Below are the code and all the weights of a small trained network. Each question names an input and a class and asks about switching units off, where a switched-off unit gives its printed mean instead of its output.

import numpy as np


def w(rows, s, z=0):
    codes = np.array(rows[::2]) - 128.0
    scale = np.full(codes.shape[1], s)
    scale[-1] = z or s
    return codes * scale


def f(y):
    return np.maximum(y, 0)


def log_softmax(a):
    a = a - a.max(-1, keepdims=True)
    return a - np.log(np.exp(a).sum(-1, keepdims=True))


def net(x, mask):
    res = np.array(x, float).reshape(1, 8) / 4 @ E
    y = f(res @ A[0][:, :-1].T + A[0][:, -1])
    res = res + np.where(mask, y, B[0][:, -1]) @ B[0][:, :-1]
    return log_softmax(res[-1] @ U[:, :-1].T + U[:, -1])


A, B = {}, {}
E = w([
[110,124,144,139,118,145,106,129,132,134],'x0',
[47,209,12,197,47,125,176,172,153,244],'x1',
[138,129,119,107,154,138,146,150,135,136],'x2',
[155,246,68,176,253,145,45,34,160,122],'x3',
[126,113,122,141,159,155,146,152,136,126],'x4',
[159,248,232,150,60,220,251,55,185,66],'x5',
[125,108,120,175,152,114,163,105,117,108],'x6',
[82,30,19,40,85,224,134,24,180,118],'x7',
],0.0075)
A[0] = w([
[96,76,176,95,55,125,165,205,86,107,72],'n1',
[62,41,70,47,75,157,158,31,139,101,49],'n2',
[117,62,185,121,41,122,195,141,113,176,81],'n3',
[141,243,120,121,225,162,85,86,178,128,53],'n4',
[143,121,86,86,102,164,117,121,108,108,28],'n5',
[224,92,215,79,167,124,86,116,120,89,41],'n6',
[127,90,233,93,182,153,81,93,90,86,35],'n7',
[139,180,101,90,106,72,184,202,104,35,73],'n8',
[160,219,60,140,241,165,39,33,167,140,83],'n9',
[59,160,209,141,123,116,189,61,155,137,72],'n10',
[223,66,228,125,156,122,84,125,166,75,56],'n11',
[176,221,187,117,85,197,242,81,217,89,106],'n12',
[151,172,155,161,154,41,140,153,115,130,19],'n13',
[109,38,196,82,66,125,238,202,70,151,78],'n14',
[79,62,64,115,159,62,21,173,71,142,113],'n15',
[170,155,40,166,163,145,80,98,211,63,108],'n16',
[126,83,102,94,107,112,183,171,170,81,87],'n17',
[181,176,228,174,149,84,132,201,55,186,72],'n18',
[87,205,28,202,73,168,177,156,140,231,77],'n19',
[157,70,133,73,121,178,74,89,132,26,59],'n20',
[147,138,63,79,79,104,158,63,155,75,157],'n21',
[78,65,134,70,89,111,204,157,126,110,65],'n22',
[133,39,19,61,97,205,138,3,198,128,106],'n23',
[104,115,86,191,57,111,159,166,213,190,66],'n24',
[173,87,189,94,202,156,122,119,113,99,39],'n25',
[44,224,108,155,94,107,145,185,148,227,55],'n26',
[125,202,188,110,114,199,186,115,150,68,134],'n27',
[94,206,86,150,177,144,93,87,112,129,32],'n28',
[57,85,102,46,134,218,131,54,134,185,111],'n29',
[113,198,240,159,159,30,118,212,119,132,89],'n30',
[129,128,196,87,144,116,99,108,107,126,1],'n31',
[115,43,43,102,199,29,59,163,96,137,124],'n32',
[131,153,229,127,108,200,189,80,189,140,74],'n33',
],0.0068,0.0023)
B[0] = w([
[69,101,167,131,159,65,82,69,187,124,202],'n1',
[75,196,187,159,154,197,152,171,92,128,210],'n2',
[81,114,177,95,161,56,79,67,196,140,199],'n3',
[82,95,182,125,148,66,73,138,187,111,199],'n4',
[123,162,162,128,128,150,125,139,118,109,147],'n5',
[154,127,63,94,151,129,196,106,101,97,209],'n6',
[173,110,78,85,144,116,194,57,84,80,200],'n7',
[129,105,164,157,164,113,93,160,105,127,162],'n8',
[77,98,207,87,150,35,36,106,188,106,222],'n9',
[151,92,95,165,84,158,99,123,155,159,180],'n10',
[151,152,65,74,125,131,173,73,118,82,213],'n11',
[204,33,129,166,16,165,74,152,146,203,253],'n12',
[112,156,149,162,130,165,123,176,102,104,179],'n13',
[76,98,164,105,172,78,75,101,220,98,230],'n14',
[227,66,110,184,57,144,96,158,126,190,228],'n15',
[81,137,181,100,146,107,87,132,177,144,179],'n16',
[103,164,144,109,156,91,145,136,170,170,164],'n17',
[95,203,170,181,191,192,183,167,112,106,224],'n18',
[146,120,43,48,111,101,223,43,95,72,230],'n19',
[123,152,80,108,117,114,170,107,96,74,191],'n20',
[128,166,139,175,114,113,115,167,84,145,172],'n21',
[81,100,172,132,164,101,61,111,146,116,186],'n22',
[95,220,182,174,192,199,177,239,50,78,232],'n23',
[141,110,98,69,150,127,171,73,97,83,189],'n24',
[132,69,79,97,110,117,171,72,84,89,187],'n25',
[150,133,66,62,106,103,197,86,78,61,210],'n26',
[205,81,80,182,90,168,74,130,129,199,216],'n27',
[103,104,155,49,162,107,106,121,175,140,171],'n28',
[123,199,143,159,155,150,139,167,88,127,197],'n29',
[89,255,177,165,167,194,217,202,91,150,230],'n30',
[166,138,114,129,166,113,198,86,122,113,157],'n31',
[225,35,121,175,50,207,71,170,137,219,232],'n32',
[185,81,129,173,70,133,81,126,111,150,210],'n33',
],0.0065,0.012)
U = w([
[219,63,104,188,61,170,105,136,161,217,143],'0',
[101,228,177,176,183,181,172,186,104,113,254],'1',
[75,100,191,87,174,37,94,86,254,113,68],'2',
[163,126,7,54,132,114,206,46,110,66,66],'3',
],0.01,0.00083)

Each question gives the input, the list of numbers given to net, and the class t.
The units are the neurons (one row each of A and B). Each row of codes is followed by its name. A weight is (code - 128) times the scale printed after its matrix; where a second scale follows, it is the last column's (A, B and U).
mask holds one flag per neuron, in row order. A switched-off neuron (its flag False) gives its mean, the last column of its row in B, instead of its output. The means were averaged over made-up inputs and are rounded, as every weight is.
A unit's drop is (log p(t) with every unit on - log p(t) with that unit switched off) / (log p(t) with every unit on - log p(t) with every unit switched off).
The circuit of an input: a set's keep is (log p(t) with only the set's units on - log p(t) with every unit switched off) / (log p(t) with every unit on - log p(t) with every unit switched off). Starting from the 12 units with the biggest drops (on a tie, the unit counted first), units are removed one at a time, each time the one whose removal leaves the highest keep (on an exact tie, the one counted first), for as long as the keep stays at least 0.8.
units of the circuit, in order: the units of the circuit, biggest drop first
unit that matters most: the unit with the biggest drop
k most important neurons: the k neurons with the biggest drops, biggest first
drop of u: that unit's drop, to one decimal
input [-7,-2,-5,-7,-6,7,-5,-6], class 0: unit that matters most => n12
input [8,-2,-4,3,1,5,6,-5], class 0: 3 most important neurons => [n12; n23; n27]
input [6,6,-1,-3,4,-2,-6,5], class 3: 2 most important neurons => [n19; n30]
input [7,-2,4,8,0,-2,0,8], class 1: 3 most important neurons => [n23; n29; n2]
input [-8,1,-4,6,4,-7,-7,7], class 0: 4 most important neurons => [n32; n15; n30; n18]
input [6,1,5,-2,3,-1,3,2], class 1: units of the circuit, in order => [n12; n19]
input [2,5,2,-4,0,-3,5,4], class 3: 2 most important neurons => [n19; n30]
input [-2,0,-8,8,5,-6,-8,3], class 2: 2 most important neurons => [n9; n12]
input [7,-5,-1,-6,2,7,-5,-4], class 0: 2 most important neurons => [n12; n27]
input [2,8,1,6,3,7,5,3], class 3: 2 most important neurons => [n19; n26]
input [0,-2,-5,8,5,-1,4,-7], class 2: 3 most important neurons => [n9; n4; n23]
input [-2,-1,7,-8,-1,6,7,-5], class 2: 2 most important neurons => [n14; n3]
input [-2,-4,0,1,6,1,-5,4], class 1: 4 most important neurons => [n23; n19; n26; n2]
input [1,3,0,0,-7,3,-3,5], class 1: units of the circuit, in order => [n23]
input [-7,-2,1,-4,6,5,-4,6], class 1: 4 most important neurons => [n23; n2; n32; n15]
input [0,-8,-2,-3,-3,-7,-3,-7], class 3: 3 most important neurons => [n11; n6; n7]
input [-2,5,-6,0,7,8,7,6], class 0: drop of n12 => 1.4
input [7,8,0,-6,0,-3,-3,0], class 3: drop of n19 => 0.4
input [-7,6,0,3,-6,-5,8,7], class 1: drop of n23 => 0.7
input [-8,-6,5,7,6,1,3,-1], class 2: units of the circuit, in order => [n9]
